Here is a tiny trained network, its code and every weight. The questions are about switching its units off for an input and a class, where a switched-off unit gives its printed mean instead of its output.

import numpy as np


def w(rows, s, z=0):
    codes = np.array(rows[::2]) - 128.0
    scale = np.full(codes.shape[1], s)
    scale[-1] = z or s
    return codes * scale


def norm(h):
    return h / np.sqrt((h * h).mean(-1, keepdims=True) + 1e-5)


def f(y):
    return y / 2 * (1 + np.tanh(0.7978845608 * (y + 0.044715 * y**3)))


def log_softmax(a):
    a = a - a.max(-1, keepdims=True)
    return a - np.log(np.exp(a).sum(-1, keepdims=True))


def net(x, mask):
    res = np.array(x, float).reshape(1, 3) / 4 @ E
    u = 0
    for l in range(3):
        y = f(norm(res) @ A[l][:, :-1].T + A[l][:, -1])
        res = res + np.where(mask[u : u + 8], y, B[l][:, -1]) @ B[l][:, :-1]
        u += 8
    return log_softmax(norm(res)[-1] @ U[:, :-1].T + U[:, -1])


A, B = {}, {}
E = w([
[78,156,2],'x0',
[212,104,17],'x1',
[70,10,147],'x2',
],0.0009)
A[0] = w([
[92,170,153,34],'L0N0',
[81,45,163,75],'L0N1',
[122,157,73,130],'L0N2',
[53,152,141,5],'L0N3',
[144,95,46,124],'L0N4',
[111,124,2,85],'L0N5',
[205,184,115,111],'L0N6',
[127,101,204,232],'L0N7',
],0.0066,0.0013)
B[0] = w([
[57,137,155,132],'L0N0',
[235,130,57,191],'L0N1',
[113,18,119,165],'L0N2',
[113,218,167,139],'L0N3',
[3,112,115,202],'L0N4',
[78,43,118,254],'L0N5',
[197,115,224,194],'L0N6',
[99,112,18,227],'L0N7',
],0.0038,0.0019)
A[1] = w([
[118,190,198,7],'L1N0',
[154,102,174,172],'L1N1',
[122,146,119,97],'L1N2',
[1,94,112,181],'L1N3',
[120,167,155,1],'L1N4',
[180,80,186,140],'L1N5',
[66,245,85,79],'L1N6',
[116,186,125,49],'L1N7',
],0.0059,0.00087)
B[1] = w([
[136,80,77,139],'L1N0',
[171,187,174,140],'L1N1',
[139,117,163,123],'L1N2',
[154,116,255,253],'L1N3',
[97,81,110,110],'L1N4',
[183,254,124,153],'L1N5',
[34,234,155,178],'L1N6',
[86,129,132,122],'L1N7',
],0.0031,0.0025)
A[2] = w([
[114,120,116,110],'L2N0',
[109,114,117,92],'L2N1',
[60,127,83,117],'L2N2',
[1,11,90,5],'L2N3',
[252,208,242,45],'L2N4',
[104,104,115,73],'L2N5',
[184,139,168,145],'L2N6',
[107,67,119,68],'L2N7',
],0.0032,0.0012)
B[2] = w([
[130,99,110,113],'L2N0',
[144,119,126,101],'L2N1',
[136,115,194,144],'L2N2',
[204,27,212,254],'L2N3',
[239,146,252,232],'L2N4',
[147,95,132,92],'L2N5',
[198,182,135,175],'L2N6',
[115,37,115,121],'L2N7',
],0.002,0.00062)
U = w([
[224,202,157,152],'0',
[36,225,127,166],'1',
[84,136,175,2],'2',
[81,12,145,187],'3',
[180,111,4,162],'4',
],0.012,0.0035)

Each question gives the input, the list of numbers given to net, and the class t.
The units are the neurons (one row each of A and B). Each row of codes is followed by its name. A weight is (code - 128) times the scale printed after its matrix; where a second scale follows, it is the last column's (A, B and U).
mask holds one flag per neuron, layer by layer. A switched-off neuron (its flag False) gives its mean, the last column of its row in B, instead of its output. The means were averaged over made-up inputs and are rounded, as every weight is.
A unit's drop is (log p(t) with every unit on - log p(t) with that unit switched off) / (log p(t) with every unit on - log p(t) with every unit switched off).
The circuit of an input: a set's keep is (log p(t) with only the set's units on - log p(t) with every unit switched off) / (log p(t) with every unit on - log p(t) with every unit switched off). Starting from the 12 units with the biggest drops (on a tie, the unit counted first), units are removed one at a time, each time the one whose removal leaves the highest keep (on an exact tie, the one counted first), for as long as the keep stays at least 0.8.
units of the circuit, in order: the units of the circuit, biggest drop first
k most important neurons: the k neurons with the biggest drops, biggest first
k most important neurons of layer l: the k neurons of layer l with the biggest drops, biggest first
drop of u: that unit's drop, to one decimal
input [-7,-8,0], class 1: units of the circuit, in order => [L0N7 L0N5 L0N2 L0N6]
input [-4,-5,-6], class 1: 2 most important neurons of layer 0 => [L0N7 L0N1]
input [2,-2,7], class 4: units of the circuit, in order => [L0N1]
input [-3,-5,2], class 1: units of the circuit, in order => [L0N5 L0N2 L0N7]
input [-1,6,-1], class 3: 2 most important neurons => [L0N4 L0N5]
input [-5,-7,-3], class 1: 3 most important neurons => [L1N6 L0N7 L0N5]
input [-3,-8,7], class 4: 2 most important neurons => [L0N1 L0N4]
input [-5,-3,6], class 4: 2 most important neurons of layer 0 => [L0N1 L0N7]
input [3,-6,8], class 4: units of the circuit, in order => [L0N1 L0N5 L1N3]
input [-2,-2,1], class 4: units of the circuit, in order => [L0N1 L0N7]
input [-8,-8,-6], class 1: 2 most important neurons => [L0N7 L1N3]
input [6,0,-6], class 3: 2 most important neurons => [L0N5 L0N2]
input [-3,-8,8], class 4: 4 most important neurons => [L0N1 L0N4 L0N7 L0N5]
input [-6,0,-1], class 4: most important neuron => [L0N7]
input [-5,-3,1], class 4: 3 most important neurons => [L0N7 L0N1 L0N4]
input [-1,7,-2], class 3: 2 most important neurons of layer 0 => [L0N4 L0N5]
input [5,-4,-6], class 2: 2 most important neurons of layer 0 => [L0N1 L0N2]
input [-6,1,4], class 4: drop of L0N7 => 0.2
input [-4,6,4], class 4: drop of L0N5 => 0.2
input [4,-6,4], class 1: most important neuron of layer 1 => [L1N6]
input [-8,-4,-3], class 1: drop of L0N6 => 1.0
